Here is a tiny trained network, its code and every weight. The questions are about switching its units off for an input and a target symbol, where a switched-off unit gives its printed mean instead of its output.

import numpy as np


def w(rows, s, z=0):
    codes = np.array(rows[::2]) - 128.0
    scale = np.full(codes.shape[1], s)
    scale[-1] = z or s
    return codes * scale


def norm(h):
    return h / np.sqrt((h * h).mean(-1, keepdims=True) + 1e-5)


def softmax(a):
    e = np.exp(a - a.max(-1, keepdims=True))
    return e / e.sum(-1, keepdims=True)


def log_softmax(a):
    a = a - a.max(-1, keepdims=True)
    return a - np.log(np.exp(a).sum(-1, keepdims=True))


def net(x, mask):
    ids = ['αβγδεθλμξπστφω'.index(c) for c in x.split()]
    T = len(ids)
    res = E[ids] + P[:T]
    u = 0
    for l in range(2):
        r = norm(res)
        for j in range(3):
            rows = slice(3 * j, 3 * j + 3)
            q, k, v = (r @ M[l][rows].T for M in (Q, K, V))
            z = softmax(np.where(np.tri(T) > 0, q @ k.T / 3**0.5, -1e9)) @ v
            o = O[l][rows]
            res = res + np.where(mask[u + j], z, o[:, -1]) @ o[:, :-1]
        u += 3
    return log_softmax(norm(res)[-1] @ U[:, :-1].T + U[:, -1])


Q, K, V, O = {}, {}, {}, {}
E = w([
[199,41,118,76,210,78,180],'α',
[142,140,249,141,160,192,43],'β',
[29,121,189,137,78,63,214],'γ',
[165,120,79,139,152,136,117],'δ',
[150,162,30,23,50,61,125],'ε',
[125,145,143,49,136,81,126],'θ',
[150,107,155,129,153,153,242],'λ',
[50,105,139,126,211,159,68],'μ',
[64,50,37,101,126,64,119],'ξ',
[131,176,119,130,207,125,157],'π',
[119,76,53,137,79,186,205],'σ',
[137,138,174,133,65,110,149],'τ',
[108,141,93,131,165,137,144],'φ',
[84,111,177,163,141,194,153],'ω',
],0.02)
P = w([
[135,95,174,211,1,126,141],'0',
[132,120,153,160,46,148,102],'1',
[129,138,151,146,62,142,103],'2',
[121,160,133,116,83,137,98],'3',
[121,148,127,123,97,145,96],'4',
[122,142,118,115,119,144,90],'5',
[124,148,96,110,142,147,100],'6',
],0.0095)
Q[0] = w([
[150,132,84,102,110,2,113],'L0H1',
[159,118,87,89,108,89,142],'L0H1',
[79,138,106,122,131,196,63],'L0H1',
[81,19,79,130,144,69,193],'L0H2',
[130,233,17,117,185,184,154],'L0H2',
[189,117,91,93,157,175,173],'L0H2',
[208,75,237,75,130,117,76],'L0H3',
[82,132,255,191,139,94,42],'L0H3',
[108,168,197,176,156,102,96],'L0H3',
],0.0086)
K[0] = w([
[102,144,163,50,186,81,67],'L0H1',
[183,123,212,35,89,138,114],'L0H1',
[135,94,51,136,61,137,148],'L0H1',
[133,60,119,130,106,106,156],'L0H2',
[102,115,42,107,255,87,93],'L0H2',
[160,124,129,125,187,101,117],'L0H2',
[158,88,114,189,88,42,192],'L0H3',
[63,227,177,134,47,120,100],'L0H3',
[68,119,25,201,49,218,116],'L0H3',
],0.008)
V[0] = w([
[157,104,185,120,148,180,2],'L0H1',
[70,174,132,80,159,128,156],'L0H1',
[204,127,62,110,83,173,141],'L0H1',
[117,117,132,118,184,106,207],'L0H2',
[113,34,135,41,157,175,157],'L0H2',
[33,67,90,180,68,72,131],'L0H2',
[134,134,193,101,107,182,143],'L0H3',
[218,57,137,139,187,78,155],'L0H3',
[96,185,126,81,127,153,143],'L0H3',
],0.0079)
O[0] = w([
[149,64,167,173,144,143,87,3],'L0H1',
[65,151,143,96,86,148,50,135],'L0H1',
[153,139,130,166,195,129,116,158],'L0H1',
[166,75,180,24,124,107,135,185],'L0H2',
[87,187,214,115,133,88,192,23],'L0H2',
[56,122,99,105,210,26,71,70],'L0H2',
[109,252,134,81,121,255,195,117],'L0H3',
[133,142,239,60,44,242,108,66],'L0H3',
[170,79,188,160,152,106,238,163],'L0H3',
],0.0052,0.0053)
Q[1] = w([
[132,101,177,134,162,166,84],'L1H1',
[199,191,106,94,99,133,124],'L1H1',
[101,161,155,135,167,220,184],'L1H1',
[125,165,162,209,121,135,185],'L1H2',
[95,48,227,124,98,73,141],'L1H2',
[90,59,166,73,94,103,153],'L1H2',
[119,99,51,116,136,166,165],'L1H3',
[218,214,119,155,247,136,175],'L1H3',
[188,202,105,131,230,118,159],'L1H3',
],0.011)
K[1] = w([
[144,71,70,154,152,171,157],'L1H1',
[116,176,105,73,54,155,109],'L1H1',
[71,143,135,115,138,175,123],'L1H1',
[130,116,149,92,87,156,139],'L1H2',
[4,207,142,157,68,116,112],'L1H2',
[48,157,98,179,121,110,120],'L1H2',
[106,147,117,126,231,148,122],'L1H3',
[194,69,117,86,147,132,157],'L1H3',
[133,68,115,79,143,152,184],'L1H3',
],0.012)
V[1] = w([
[73,142,142,157,162,172,222],'L1H1',
[89,22,97,103,243,164,124],'L1H1',
[79,189,140,207,184,137,56],'L1H1',
[189,138,240,91,254,2,164],'L1H2',
[144,117,37,182,174,24,70],'L1H2',
[176,43,89,59,93,165,11],'L1H2',
[129,231,112,131,169,82,119],'L1H3',
[53,58,103,121,72,49,100],'L1H3',
[101,146,104,208,165,137,89],'L1H3',
],0.0075)
O[1] = w([
[84,109,90,255,71,121,103,182],'L1H1',
[88,171,103,76,78,151,86,22],'L1H1',
[134,156,156,153,159,149,171,91],'L1H1',
[112,115,86,147,51,101,125,28],'L1H2',
[135,83,162,133,81,174,117,93],'L1H2',
[102,34,108,190,153,122,85,76],'L1H2',
[161,213,185,178,158,73,62,168],'L1H3',
[162,110,123,120,217,168,190,3],'L1H3',
[161,196,88,145,159,50,129,134],'L1H3',
],0.0076,0.0052)
U = w([
[124,106,130,61,105,131,120,66],'α',
[131,163,241,133,142,219,95,122],'β',
[17,121,170,116,104,60,166,156],'γ',
[201,70,106,183,152,162,48,90],'δ',
[196,91,60,14,112,48,106,57],'ε',
[143,81,227,9,142,96,128,221],'θ',
[99,124,181,88,42,202,214,77],'λ',
[36,164,148,85,188,155,75,190],'μ',
[53,63,56,86,102,33,89,138],'ξ',
[212,179,101,151,35,129,107,226],'π',
[142,76,14,114,127,196,225,139],'σ',
[174,121,228,167,175,88,205,107],'τ',
[133,153,22,175,191,34,124,49],'φ',
[33,173,144,234,104,181,171,3],'ω',
],0.012,0.0053)

Each question gives the input, a string of symbols that net reads in full, and the target symbol t.
The units are the heads (3 rows each of Q, K, V and O). Each row of codes is followed by its name. A weight is (code - 128) times the scale printed after its matrix; where a second scale follows, it is the last column's (O and U).
mask holds one flag per head, layer by layer. A switched-off head (its flag False) gives its mean, the last column of its rows in O, instead of its output. The means were averaged over made-up inputs and are rounded, as every weight is.
A unit's drop is (log p(t) with every unit on - log p(t) with that unit switched off) / (log p(t) with every unit on - log p(t) with every unit switched off).
The circuit of an input: a set's keep is (log p(t) with only the set's units on - log p(t) with every unit switched off) / (log p(t) with every unit on - log p(t) with every unit switched off). Starting from all 6 units, units are removed one at a time, each time the one whose removal leaves the highest keep (on an exact tie, the one counted first), for as long as the keep stays at least 0.8.
units of the circuit, in order: the units of the circuit, biggest drop first
unit that matters most: the unit with the biggest drop
heads that matter: for each layer, one digit per head in row order, 1 if its drop is at least 0.15 and else 0, layers parted by /
drop of u: that unit's drop, to one decimal
input π λ β λ π, target λ: units of the circuit, in order -> [L1H3 L0H2]
input π τ μ σ π, target τ: units of the circuit, in order -> [L0H3 L0H2 L1H1]
input π π φ α τ, target φ: units of the circuit, in order -> [L0H2 L0H3 L1H2]
input φ π σ μ π, target σ: heads that matter -> 001 / 001
input δ θ φ π π β φ, target π: units of the circuit, in order -> [L0H2 L1H2 L0H3]
input α π σ σ, target λ: heads that matter -> 011 / 000
input π θ π, target θ: unit that matters most -> L1H1
input δ ε τ, target τ: units of the circuit, in order -> [L1H1 L0H2]
input π δ π, target δ: heads that matter -> 101 / 010
input ω φ γ τ π π α, target θ: heads that matter -> 000 / 000
input φ π π π λ, target λ: heads that matter -> 010 / 000
input α γ σ φ π δ, target π: heads that matter -> 011 / 010
input τ μ φ π ξ π θ, target θ: heads that matter -> 010 / 010
input λ φ α ε π π φ, target ξ: unit that matters most -> L1H2
input δ σ π ω π π σ, target π: heads that matter -> 100 / 001
input φ ε ξ π, target π: heads that matter -> 010 / 011
input σ π σ, target π: heads that matter -> 100 / 101
input τ μ π π δ π, target δ: drop of L1H2 -> 1.2
input π λ α, target θ: drop of L1H1 -> 0.0
input π φ π π λ, target λ: drop of L0H2 -> 0.4
